Here is a tiny trained network, its code and every weight. The questions are about switching its units off for an input and a target symbol, where a switched-off unit gives its printed mean instead of its output.

import numpy as np


def w(rows, s, z=0):
    codes = np.array(rows[::2]) - 128.0
    scale = np.full(codes.shape[1], s)
    scale[-1] = z or s
    return codes * scale


def f(y):
    return np.maximum(y, 0)


def softmax(a):
    e = np.exp(a - a.max(-1, keepdims=True))
    return e / e.sum(-1, keepdims=True)


def log_softmax(a):
    a = a - a.max(-1, keepdims=True)
    return a - np.log(np.exp(a).sum(-1, keepdims=True))


def net(x, mask):
    ids = ['αβδζηθλξπψω'.index(c) for c in x.split()]
    T = len(ids)
    res = E[ids] + P[:T]
    u = 0
    for l in range(2):
        q, k, v = (res @ M[l].T for M in (Q, K, V))
        z = softmax(np.where(np.tri(T) > 0, q @ k.T / 3**0.5, -1e9)) @ v
        res = res + np.where(mask[u], z, O[l][:, -1]) @ O[l][:, :-1]
        u += 1
        y = f(res @ A[l][:, :-1].T + A[l][:, -1])
        res = res + np.where(mask[u : u + 12], y, B[l][:, -1]) @ B[l][:, :-1]
        u += 12
    return log_softmax(res[-1] @ U[:, :-1].T + U[:, -1])


Q, K, V, O, A, B = {}, {}, {}, {}, {}, {}
E = w([
[108,105,184,134,143,65,144,134],'α',
[106,134,40,208,128,82,157,139],'β',
[117,93,146,102,110,113,161,137],'δ',
[167,95,163,126,209,108,186,104],'ζ',
[113,131,173,105,127,43,148,126],'η',
[147,168,158,126,52,126,168,180],'θ',
[203,73,138,156,84,69,127,108],'λ',
[203,120,153,164,74,157,171,61],'ξ',
[230,44,71,171,156,151,185,157],'π',
[188,154,97,107,156,115,160,78],'ψ',
[143,168,151,179,148,255,37,177],'ω',
],0.024)
P = w([
[90,57,254,60,61,152,213,135],'0',
[127,72,234,69,106,127,206,122],'1',
[141,84,213,83,121,128,185,110],'2',
[146,106,193,98,129,122,166,115],'3',
[162,116,173,113,145,113,148,108],'4',
[169,138,154,122,155,108,130,99],'5',
[180,144,129,138,168,100,113,101],'6',
[186,158,109,153,178,93,101,93],'7',
[191,175,85,166,183,87,83,87],'8',
[205,181,57,171,189,80,74,91],'9',
[215,188,35,184,194,69,61,99],'10',
],0.0098)
Q[0] = w([
[180,151,195,159,110,103,128,103],'0.h1',
[188,74,164,205,115,145,104,134],'0.h1',
[254,125,166,153,119,49,200,69],'0.h1',
],0.0099)
K[0] = w([
[148,162,42,233,138,138,43,129],'0.h1',
[85,185,78,137,173,183,103,154],'0.h1',
[91,193,1,250,125,51,155,95],'0.h1',
],0.0094)
V[0] = w([
[37,188,171,89,114,141,159,119],'0.h1',
[90,72,147,168,2,94,96,66],'0.h1',
[94,165,186,186,120,57,157,190],'0.h1',
],0.0073)
O[0] = w([
[205,136,79,57,225,106,158,133,2],'0.h1',
[184,107,223,197,91,113,53,163,133],'0.h1',
[195,172,109,155,174,99,74,254,149],'0.h1',
],0.0083,0.0069)
A[0] = w([
[141,107,82,175,173,123,97,197,134],'0.n1',
[42,73,193,131,179,70,124,99,253],'0.n2',
[135,133,79,53,100,254,201,148,107],'0.n3',
[158,139,92,137,178,191,119,84,133],'0.n4',
[91,230,108,107,123,72,190,205,101],'0.n5',
[226,95,94,111,114,80,127,118,109],'0.n6',
[162,160,24,122,96,114,119,97,204],'0.n7',
[130,113,108,75,149,56,145,91,230],'0.n8',
[117,144,126,168,172,110,191,177,103],'0.n9',
[107,80,145,59,59,71,109,107,115],'0.n10',
[15,138,195,165,104,82,104,100,114],'0.n11',
[167,133,119,178,119,140,152,140,103],'0.n12',
],0.0085,0.0047)
B[0] = w([
[84,96,168,148,69,115,112,12,214],'0.n1',
[176,155,92,181,100,114,173,254,254],'0.n2',
[101,140,221,161,189,126,161,104,208],'0.n3',
[75,144,111,156,97,89,138,174,195],'0.n4',
[204,136,35,198,137,194,180,142,191],'0.n5',
[133,134,161,110,188,109,158,88,253],'0.n6',
[109,183,189,148,118,98,114,137,225],'0.n7',
[66,127,128,166,136,109,210,155,213],'0.n8',
[128,115,78,121,156,144,159,78,187],'0.n9',
[83,153,164,120,178,175,202,169,205],'0.n10',
[134,60,76,154,148,144,151,149,223],'0.n11',
[158,163,114,122,109,174,121,92,231],'0.n12',
],0.0077,0.0063)
Q[1] = w([
[138,1,73,1,205,226,28,95],'1.h1',
[60,173,190,135,133,188,155,112],'1.h1',
[47,128,89,127,226,74,76,81],'1.h1',
],0.0087)
K[1] = w([
[168,86,254,61,161,165,209,185],'1.h1',
[52,170,124,130,192,109,94,165],'1.h1',
[148,98,138,58,129,145,139,221],'1.h1',
],0.0071)
V[1] = w([
[204,65,99,103,66,33,153,74],'1.h1',
[59,123,86,106,157,56,145,137],'1.h1',
[142,151,195,73,115,124,119,2],'1.h1',
],0.0097)
O[1] = w([
[123,242,168,127,45,169,162,175,157],'1.h1',
[142,114,236,47,130,125,222,77,3],'1.h1',
[123,165,148,216,255,127,139,118,115],'1.h1',
],0.0086,0.0064)
A[1] = w([
[134,167,56,41,134,97,153,156,101],'1.n1',
[105,176,99,135,90,142,91,136,96],'1.n2',
[105,139,106,180,193,98,109,185,26],'1.n3',
[102,121,130,178,133,198,162,160,1],'1.n4',
[113,117,241,96,124,232,81,83,173],'1.n5',
[120,108,174,5,107,64,75,154,25],'1.n6',
[101,90,136,60,127,113,156,92,10],'1.n7',
[164,149,91,114,126,133,67,168,146],'1.n8',
[148,162,147,115,93,140,81,92,119],'1.n9',
[181,207,140,72,159,77,111,142,194],'1.n10',
[100,128,157,88,146,71,146,94,38],'1.n11',
[124,58,100,124,129,96,135,105,143],'1.n12',
],0.011,0.0037)
B[1] = w([
[117,204,61,109,164,126,120,123,152],'1.n1',
[127,90,165,91,155,136,150,132,201],'1.n2',
[177,129,148,110,98,162,112,73,253],'1.n3',
[117,143,107,110,100,91,100,82,254],'1.n4',
[174,75,98,110,162,81,149,160,165],'1.n5',
[105,160,168,113,116,85,10,53,145],'1.n6',
[115,153,100,91,122,188,101,179,153],'1.n7',
[81,122,158,146,193,120,140,149,170],'1.n8',
[160,83,120,99,176,160,91,182,176],'1.n9',
[106,109,83,105,109,79,191,95,176],'1.n10',
[176,87,106,156,98,135,99,150,168],'1.n11',
[88,132,146,83,178,160,80,138,186],'1.n12',
],0.011,0.012)
U = w([
[114,74,198,194,165,59,87,241,132],'α',
[121,30,59,128,24,202,149,84,150],'β',
[71,129,253,77,127,152,111,140,166],'δ',
[99,110,242,116,187,122,220,89,178],'ζ',
[127,145,54,156,203,108,106,231,154],'η',
[111,155,151,64,140,248,145,161,159],'θ',
[137,75,203,125,135,28,88,110,1],'λ',
[194,76,112,114,131,129,120,151,36],'ξ',
[204,160,161,156,158,155,107,133,139],'π',
[136,148,80,72,151,111,122,100,103],'ψ',
[127,77,90,129,193,102,90,143,157],'ω',
],0.006)

Each question gives the input, a string of symbols that net reads in full, and the target symbol t.
The units are the heads (3 rows each of Q, K, V and O) and the neurons (one row each of A and B). Each row of codes is followed by its name. A weight is (code - 128) times the scale printed after its matrix; where a second scale follows, it is the last column's (O, A, B and U).
mask holds one flag per unit, layer by layer, with each layer's heads first. A switched-off unit (its flag False) gives its mean, the last column of its rows in O or B, instead of its output. The means were averaged over made-up inputs and are rounded, as every weight is.
A unit's drop is (log p(t) with every unit on - log p(t) with that unit switched off) / (log p(t) with every unit on - log p(t) with every unit switched off).
The circuit of an input: a set's keep is (log p(t) with only the set's units on - log p(t) with every unit switched off) / (log p(t) with every unit on - log p(t) with every unit switched off). Starting from the 12 units with the biggest drops (on a tie, the unit counted first), units are removed one at a time, each time the one whose removal leaves the highest keep (on an exact tie, the one counted first), for as long as the keep stays at least 0.8.
circuit, biggest first: the units of the circuit, biggest drop first
most important unit: the unit with the biggest drop
top k neurons: the k neurons with the biggest drops, biggest first
input α α λ π λ, target β: circuit, biggest first	(0.h1)
input ξ ω ψ ξ ψ π η, target ζ: circuit, biggest first	(1.h1 0.h1)
input λ θ ζ α λ δ ξ α, target π: circuit, biggest first	(1.n3 1.h1 0.n2)
input η ω ψ λ π ξ ω ω η, target ω: top 2 neurons	(0.n10 1.n12)
input ξ ω λ ξ ξ λ, target π: circuit, biggest first	(1.h1 1.n3 0.n10 0.n2)
input α π λ θ ξ λ θ ω π, target ω: circuit, biggest first	(1.h1 0.h1 1.n12 0.n3)
input α ψ ζ η ζ δ λ, target α: top 2 neurons	(1.n8 1.n3)
input δ π ζ β λ, target λ: circuit, biggest first	(1.h1 1.n6)
input ξ ξ π ζ η ζ ω η ψ π, target ζ: top 2 neurons	(0.n3 0.n7)
input π π π ξ ψ ψ ζ λ, target ζ: circuit, biggest first	(1.h1 0.n10 0.h1)
input π π δ, target β: top 3 neurons	(0.n2 0.n11 1.n4)
input δ π θ ξ δ ξ ψ π, target ζ: circuit, biggest first	(0.h1 1.h1 0.n3)
input θ π θ δ θ ξ θ, target π: circuit, biggest first	(1.n3 1.h1 0.h1)
input δ η ξ ξ θ π ψ, target ζ: circuit, biggest first	(1.h1 0.h1)
input ξ θ θ π ζ θ δ, target η: top 2 neurons	(0.n2 0.n1)
input ξ δ ξ ω λ α ω ψ ζ ψ, target ζ: top 2 neurons	(0.n3 0.n7)
input α ξ δ ξ ζ, target π: most important unit	1.n3
input β η η ζ ω ξ η δ, target δ: circuit, biggest first	(1.h1 1.n6)
input β ζ ζ ξ ξ θ ξ π, target π: top 2 neurons	(0.n2 0.n12)
input π α δ β ψ ξ ξ π π π, target π: top 2 neurons	(0.n2 0.n1)
input η ξ ξ π δ ψ π ξ ζ, target β: top 2 neurons	(1.n3 0.n2)
input α ψ η π α, target β: most important unit	0.h1
input η π π η, target β: top 2 neurons	(0.n2 0.n10)
input δ θ β ξ λ ξ η, target η: top 2 neurons	(0.n5 1.n1)
